Below are the code and all the weights of a small trained network. Each question names an input and a class and asks about switching units off, where a switched-off unit gives its printed mean instead of its output.

import numpy as np


def w(rows, s, z=0):
    codes = np.array(rows[::2]) - 128.0
    scale = np.full(codes.shape[1], s)
    scale[-1] = z or s
    return codes * scale


def f(y):
    return y / 2 * (1 + np.tanh(0.7978845608 * (y + 0.044715 * y**3)))


def log_softmax(a):
    a = a - a.max(-1, keepdims=True)
    return a - np.log(np.exp(a).sum(-1, keepdims=True))


def net(x, mask):
    res = np.array(x, float).reshape(1, 6) / 4 @ E
    y = f(res @ A[0][:, :-1].T + A[0][:, -1])
    res = res + np.where(mask, y, B[0][:, -1]) @ B[0][:, :-1]
    return log_softmax(res[-1] @ U[:, :-1].T + U[:, -1])


A, B = {}, {}
E = w([
[126,127,128,127,123,129,130],'x0',
[86,104,92,139,254,197,145],'x1',
[168,35,175,196,126,63,221],'x2',
[212,36,128,70,119,185,84],'x3',
[197,195,59,169,103,204,192],'x4',
[117,123,123,135,120,138,124],'x5',
],0.0073)
A[0] = w([
[115,195,110,40,150,133,49,90],'n1',
[66,82,148,73,153,62,99,127],'n2',
[100,112,121,128,243,204,157,70],'n3',
[209,197,85,146,61,170,188,103],'n4',
[69,199,131,161,143,65,167,101],'n5',
[80,166,103,119,93,203,50,195],'n6',
[195,75,149,96,128,169,97,66],'n7',
[213,64,149,54,154,149,127,255],'n8',
[94,84,118,173,254,184,137,224],'n9',
[60,93,200,69,115,81,76,103],'n10',
[162,164,164,124,15,91,97,104],'n11',
[167,48,64,75,111,152,101,109],'n12',
[125,190,74,73,137,124,58,73],'n13',
[152,46,146,176,136,99,174,71],'n14',
[177,162,48,161,111,153,163,137],'n15',
[213,60,145,105,120,171,67,78],'n16',
],0.007,0.0068)
B[0] = w([
[173,68,116,215,64,117,230,192],'n1',
[168,93,145,201,202,215,78,181],'n2',
[59,111,240,59,87,108,167,173],'n3',
[112,120,204,126,169,199,108,190],'n4',
[40,176,23,146,224,146,135,172],'n5',
[187,119,137,180,77,87,154,231],'n6',
[18,124,87,132,154,168,198,147],'n7',
[106,225,109,182,110,103,88,254],'n8',
[163,159,196,81,85,78,135,254],'n9',
[149,104,210,151,203,206,88,187],'n10',
[47,127,215,23,89,147,159,175],'n11',
[41,176,76,134,131,123,134,165],'n12',
[122,5,134,169,86,132,255,167],'n13',
[145,69,109,181,58,153,230,157],'n14',
[171,88,191,134,221,190,46,182],'n15',
[25,187,80,150,139,151,161,168],'n16',
],0.008,0.0072)
U = w([
[150,106,155,143,166,195,104,84],'0',
[151,89,113,173,90,111,191,90],'1',
[97,129,171,25,96,114,150,94],'2',
[62,160,64,141,144,129,134,107],'3',
[150,148,126,137,118,100,112,197],'4',
[150,147,127,139,119,101,109,188],'5',
[170,107,72,80,131,90,98,113],'6',
[150,16,5,7,157,140,119,6],'7',
],0.02,0.017)

Each question gives the input, the list of numbers given to net, and the class t.
The units are the neurons (one row each of A and B). Each row of codes is followed by its name. A weight is (code - 128) times the scale printed after its matrix; where a second scale follows, it is the last column's (A, B and U).
mask holds one flag per neuron, in row order. A switched-off neuron (its flag False) gives its mean, the last column of its row in B, instead of its output. The means were averaged over made-up inputs and are rounded, as every weight is.
A unit's drop is (log p(t) with every unit on - log p(t) with that unit switched off) / (log p(t) with every unit on - log p(t) with every unit switched off).
The circuit of an input: a set's keep is (log p(t) with only the set's units on - log p(t) with every unit switched off) / (log p(t) with every unit on - log p(t) with every unit switched off). Starting from the 12 units with the biggest drops (on a tie, the unit counted first), units are removed one at a time, each time the one whose removal leaves the highest keep (on an exact tie, the one counted first), for as long as the keep stays at least 0.8.
units of the circuit, in order: the units of the circuit, biggest drop first
most important unit: the unit with the biggest drop
k most important neurons: the k neurons with the biggest drops, biggest first
drop of u: that unit's drop, to one decimal
input [-3,-6,-7,-5,5,5], class 1: 3 most important neurons -> (n13 n6 n1)
input [-4,-6,-4,-3,1,-6], class 2: 2 most important neurons -> (n11 n8)
input [0,0,-5,1,-2,-1], class 1: units of the circuit, in order -> (n1 n13 n6)
input [3,2,-8,8,-4,1], class 1: units of the circuit, in order -> (n1 n13)
input [3,6,-1,-4,2,-2], class 2: most important unit -> n3
input [-5,-2,1,-8,7,0], class 3: 2 most important neurons -> (n5 n10)
input [-2,8,6,4,0,8], class 2: units of the circuit, in order -> (n3 n9)
input [2,-4,-5,-7,-8,0], class 0: 2 most important neurons -> (n10 n2)
input [-2,3,4,-1,5,-3], class 0: 2 most important neurons -> (n15 n6)
input [-1,5,2,-7,-7,6], class 0: 2 most important neurons -> (n2 n10)
input [0,-7,5,4,-5,3], class 2: 4 most important neurons -> (n11 n6 n1 n15)
input [-4,-3,-5,-8,-8,5], class 0: units of the circuit, in order -> (n10 n2)
input [7,3,6,-2,6,-7], class 4: 2 most important neurons -> (n2 n10)
input [2,7,-7,8,-6,2], class 3: 2 most important neurons -> (n12 n16)
input [0,8,-1,-2,-6,8], class 2: 2 most important neurons -> (n9 n3)
input [1,-5,-5,8,7,4], class 3: units of the circuit, in order -> (n16 n12)
input [1,5,-4,-6,-1,-8], class 5: 4 most important neurons -> (n9 n11 n16 n12)
input [4,-8,-6,4,2,6], class 2: 2 most important neurons -> (n11 n2)
input [-8,5,-2,-1,5,4], class 4: units of the circuit, in order -> (n9)
input [3,3,6,-7,-6,-5], class 3: units of the circuit, in order -> (n5)
input [6,3,-8,-3,6,-5], class 1: units of the circuit, in order -> (n13 n1)
input [1,6,-5,-2,4,5], class 2: units of the circuit, in order -> (n3 n9)
input [2,2,-7,8,-6,0], class 3: drop of n15 -> 0.1
input [2,-2,8,6,8,-3], class 0: drop of n10 -> -0.1
